Below is a small trained network, with its code and all its weights. Each question gives an input and a class and asks what happens when units are switched off, that is, made to give their printed mean instead of their output.

import numpy as np


def w(rows, s, z=0):
    codes = np.array(rows[::2]) - 128.0
    scale = np.full(codes.shape[1], s)
    scale[-1] = z or s
    return codes * scale


def f(y):
    return np.maximum(y, 0)


def log_softmax(a):
    a = a - a.max(-1, keepdims=True)
    return a - np.log(np.exp(a).sum(-1, keepdims=True))


def net(x, mask):
    res = np.array(x, float).reshape(1, 6) / 4 @ E
    y = f(res @ A[0][:, :-1].T + A[0][:, -1])
    res = res + np.where(mask, y, B[0][:, -1]) @ B[0][:, :-1]
    return log_softmax(res[-1] @ U[:, :-1].T + U[:, -1])


A, B = {}, {}
E = w([
[61,133,225,137,45,194],'x0',
[118,121,131,134,137,134],'x1',
[57,215,134,202,126,40],'x2',
[92,55,180,74,124,28],'x3',
[134,133,126,124,123,125],'x4',
[56,91,6,115,73,124],'x5',
],0.012)
A[0] = w([
[132,158,214,138,240,129,83],'n0',
[186,207,163,116,113,129,62],'n1',
[64,206,109,222,154,50,125],'n2',
[198,145,214,106,182,161,63],'n3',
[92,120,192,189,32,161,92],'n4',
[101,139,144,184,120,42,123],'n5',
[68,113,130,168,36,149,77],'n6',
[142,177,56,224,184,201,56],'n7',
[149,228,100,152,145,213,60],'n8',
[154,108,93,117,174,71,90],'n9',
[79,101,33,140,88,125,30],'n10',
[140,145,96,92,194,88,71],'n11',
[174,70,123,89,112,171,88],'n12',
[180,116,90,89,162,128,105],'n13',
[144,106,74,248,155,179,37],'n14',
[120,135,78,112,166,107,55],'n15',
[67,107,91,122,15,144,86],'n16',
[188,94,65,162,202,96,123],'n17',
[88,170,123,145,139,97,76],'n18',
[178,75,100,65,110,198,133],'n19',
[132,168,68,148,229,68,99],'n20',
[140,131,40,114,204,104,67],'n21',
[153,182,95,201,104,221,50],'n22',
[127,102,223,109,170,85,91],'n23',
[40,90,13,121,74,112,47],'n24',
[63,215,126,166,134,54,124],'n25',
[87,151,221,95,12,199,92],'n26',
[103,60,63,82,115,184,135],'n27',
[181,63,120,108,149,202,143],'n28',
[111,187,134,198,125,100,149],'n29',
[208,186,246,157,185,133,33],'n30',
[166,120,62,138,251,72,125],'n31',
[126,119,160,139,186,136,24],'n32',
[104,162,122,190,122,87,117],'n33',
[81,188,75,90,148,182,61],'n34',
[87,92,183,66,175,45,3],'n35',
[135,43,134,32,174,161,120],'n36',
[63,19,150,88,121,38,7],'n37',
[53,158,83,209,116,95,61],'n38',
[95,106,149,49,109,34,9],'n39',
[90,151,187,120,73,161,41],'n40',
[139,221,96,119,134,203,52],'n41',
],0.011,0.0039)
B[0] = w([
[163,144,53,176,137,78,217],'n0',
[126,138,119,163,163,75,179],'n1',
[209,87,162,158,94,181,243],'n2',
[162,118,56,168,177,104,223],'n3',
[93,204,142,108,143,182,212],'n4',
[171,81,160,129,70,166,201],'n5',
[100,173,147,128,190,136,195],'n6',
[108,116,166,48,95,59,225],'n7',
[109,114,126,51,71,66,219],'n8',
[89,180,147,115,139,156,186],'n9',
[154,156,24,194,183,67,208],'n10',
[111,183,147,118,144,156,179],'n11',
[157,107,163,168,86,153,197],'n12',
[108,137,166,122,129,170,184],'n13',
[120,127,137,64,108,81,187],'n14',
[111,154,132,133,149,160,163],'n15',
[134,172,78,182,190,113,214],'n16',
[75,194,174,139,154,179,214],'n17',
[128,111,132,170,92,154,169],'n18',
[186,66,148,185,84,193,228],'n19',
[82,146,150,113,153,182,215],'n20',
[91,174,136,124,159,172,204],'n21',
[71,93,163,49,86,39,219],'n22',
[115,124,82,108,147,81,204],'n23',
[152,151,52,174,187,56,244],'n24',
[166,59,163,176,89,191,226],'n25',
[66,207,186,121,188,211,243],'n26',
[186,110,70,160,136,145,218],'n27',
[173,58,155,168,102,172,219],'n28',
[169,96,129,167,104,152,199],'n29',
[157,152,2,181,176,83,250],'n30',
[67,185,168,127,192,175,235],'n31',
[128,140,97,145,117,108,151],'n32',
[189,91,155,159,74,199,186],'n33',
[126,136,98,89,94,75,172],'n34',
[88,78,134,64,105,75,204],'n35',
[168,88,187,149,66,155,219],'n36',
[99,112,155,49,93,31,225],'n37',
[169,75,130,193,96,144,201],'n38',
[115,107,168,83,112,47,200],'n39',
[95,164,144,110,170,172,187],'n40',
[115,90,166,64,87,65,199],'n41',
],0.0092,0.015)
U = w([
[209,60,169,170,79,207,84],'0',
[44,234,175,119,184,203,87],'1',
[164,154,1,175,179,72,254],'2',
[84,94,173,29,76,28,92],'3',
],0.013,0.0017)

Each question gives the input, the list of numbers given to net, and the class t.
The units are the neurons (one row each of A and B). Each row of codes is followed by its name. A weight is (code - 128) times the scale printed after its matrix; where a second scale follows, it is the last column's (A, B and U).
mask holds one flag per neuron, in row order. A switched-off neuron (its flag False) gives its mean, the last column of its row in B, instead of its output. The means were averaged over made-up inputs and are rounded, as every weight is.
A unit's drop is (log p(t) with every unit on - log p(t) with that unit switched off) / (log p(t) with every unit on - log p(t) with every unit switched off).
The circuit of an input: a set's keep is (log p(t) with only the set's units on - log p(t) with every unit switched off) / (log p(t) with every unit on - log p(t) with every unit switched off). Starting from the 12 units with the biggest drops (on a tie, the unit counted first), units are removed one at a time, each time the one whose removal leaves the highest keep (on an exact tie, the one counted first), for as long as the keep stays at least 0.8.
circuit, biggest first: the units of the circuit, biggest drop first
top k neurons: the k neurons with the biggest drops, biggest first
drop when u is switched off: that unit's drop, to one decimal
input [8,0,-5,4,2,-3], class 1: circuit, biggest first	[n26]
input [2,6,-5,7,-7,7], class 2: top 3 neurons	[n24, n27, n16]
input [8,-2,4,2,8,8], class 1: top 3 neurons	[n26, n4, n6]
input [2,-4,-7,-8,3,-3], class 3: top 2 neurons	[n22, n8]
input [1,-7,-4,-1,6,5], class 2: top 3 neurons	[n24, n2, n25]
input [0,-1,-3,-5,7,-5], class 2: top 3 neurons	[n30, n3, n37]
input [-1,-5,-6,8,3,8], class 2: top 4 neurons	[n24, n27, n10, n16]
input [6,6,6,-3,7,2], class 0: top 3 neurons	[n2, n38, n25]
input [-7,-1,-6,0,3,3], class 1: top 2 neurons	[n31, n17]
input [-8,7,6,7,7,-7], class 1: top 2 neurons	[n31, n20]
input [5,4,-6,2,-5,-8], class 2: top 2 neurons	[n30, n3]
input [-8,1,8,6,6,-7], class 0: top 2 neurons	[n2, n25]
input [7,-4,7,4,-3,-2], class 0: top 3 neurons	[n25, n2, n5]
input [6,8,1,-8,3,2], class 3: circuit, biggest first	[n22]
input [0,2,-6,4,7,-8], class 2: drop when n30 is switched off	0.4
input [2,3,4,-7,-1,-8], class 2: drop when n30 is switched off	2.3
input [-6,3,2,1,-7,1], class 1: drop when n9 is switched off	0.0
